Below are the code and all the weights of a small trained network. Each question names an input and a class and asks about switching units off, where a switched-off unit gives its printed mean instead of its output.

import numpy as np


def w(rows, s, z=0):
    codes = np.array(rows[::2]) - 128.0
    scale = np.full(codes.shape[1], s)
    scale[-1] = z or s
    return codes * scale


def f(y):
    return y / 2 * (1 + np.tanh(0.7978845608 * (y + 0.044715 * y**3)))


def log_softmax(a):
    a = a - a.max(-1, keepdims=True)
    return a - np.log(np.exp(a).sum(-1, keepdims=True))


def net(x, mask):
    res = np.array(x, float).reshape(1, 2) / 4 @ E
    y = f(res @ A[0][:, :-1].T + A[0][:, -1])
    res = res + np.where(mask, y, B[0][:, -1]) @ B[0][:, :-1]
    return log_softmax(res[-1] @ U[:, :-1].T + U[:, -1])


A, B = {}, {}
E = w([
[124,159,55,209,87,192,99,255,190,124],'x0',
[170,169,152,179,5,77,189,95,188,40],'x1',
],0.0099)
A[0] = w([
[112,130,134,168,167,143,150,132,132,122,252],'n0',
[205,184,178,172,63,103,226,105,196,72,91],'n1',
[128,200,87,175,97,200,77,210,170,115,111],'n2',
[91,133,90,167,111,184,85,237,179,153,117],'n3',
[107,96,202,46,171,50,160,3,54,143,115],'n4',
[85,125,100,56,221,179,76,157,86,182,82],'n5',
[5,73,92,101,203,191,24,170,39,176,147],'n6',
],0.0067,0.012)
B[0] = w([
[41,118,178,240,28,104,84,185,149,245,233],'n0',
[175,191,77,107,153,98,209,113,165,79,202],'n1',
[104,103,45,86,156,170,127,65,91,83,190],'n2',
[91,100,36,62,166,193,103,53,67,98,186],'n3',
[54,65,73,134,159,194,142,89,94,113,254],'n4',
[199,184,60,79,176,57,210,121,150,47,195],'n5',
[163,172,84,156,118,78,176,149,148,121,242],'n6',
],0.011,0.013)
U = w([
[72,49,82,107,147,238,122,55,63,98,101],'0',
[228,215,96,131,128,12,196,143,183,80,136],'1',
[75,99,164,223,67,106,73,217,155,252,255],'2',
[172,126,164,98,129,142,107,166,108,131,74],'3',
[201,103,142,107,132,132,91,153,139,125,76],'4',
[140,125,162,88,158,118,63,133,141,119,74],'5',
],0.011,0.0061)

Each question gives the input, the list of numbers given to net, and the class t.
The units are the neurons (one row each of A and B). Each row of codes is followed by its name. A weight is (code - 128) times the scale printed after its matrix; where a second scale follows, it is the last column's (A, B and U).
mask holds one flag per neuron, in row order. A switched-off neuron (its flag False) gives its mean, the last column of its row in B, instead of its output. The means were averaged over made-up inputs and are rounded, as every weight is.
A unit's drop is (log p(t) with every unit on - log p(t) with that unit switched off) / (log p(t) with every unit on - log p(t) with every unit switched off).
The circuit of an input: a set's keep is (log p(t) with only the set's units on - log p(t) with every unit switched off) / (log p(t) with every unit on - log p(t) with every unit switched off). Starting from all 7 units, units are removed one at a time, each time the one whose removal leaves the highest keep (on an exact tie, the one counted first), for as long as the keep stays at least 0.8.
units of the circuit, in order: the units of the circuit, biggest drop first
unit that matters most: the unit with the biggest drop
top k neurons: the k neurons with the biggest drops, biggest first
drop when u is switched off: that unit's drop, to one decimal
input [-5,-6], class 1: units of the circuit, in order => [n5]
input [-3,3], class 2: units of the circuit, in order => [n5 n2]
input [3,-2], class 2: units of the circuit, in order => [n4 n1]
input [4,-5], class 1: top 3 neurons => [n4 n6 n5]
input [-3,1], class 2: units of the circuit, in order => [n3 n5]
input [7,7], class 0: top 4 neurons => [n2 n3 n6 n5]
input [4,3], class 0: top 3 neurons => [n2 n6 n3]
input [4,-6], class 1: top 3 neurons => [n6 n4 n5]
input [4,-7], class 1: top 2 neurons => [n6 n5]
input [-5,4], class 0: top 2 neurons => [n4 n6]
input [5,-7], class 1: top 3 neurons => [n6 n5 n4]
input [-6,6], class 0: top 2 neurons => [n4 n6]
input [6,-8], class 1: top 2 neurons => [n6 n5]
input [-8,6], class 0: units of the circuit, in order => [n4]
input [-3,-2], class 2: top 2 neurons => [n3 n2]
input [0,3], class 2: top 2 neurons => [n5 n6]
input [1,0], class 2: drop when n1 is switched off => 0.0
input [7,6], class 0: drop when n6 is switched off => 0.1
input [-3,0], class 2: drop when n2 is switched off => 0.3
input [1,2], class 2: unit that matters most => n5
input [-1,-7], class 1: drop when n5 is switched off => 0.1
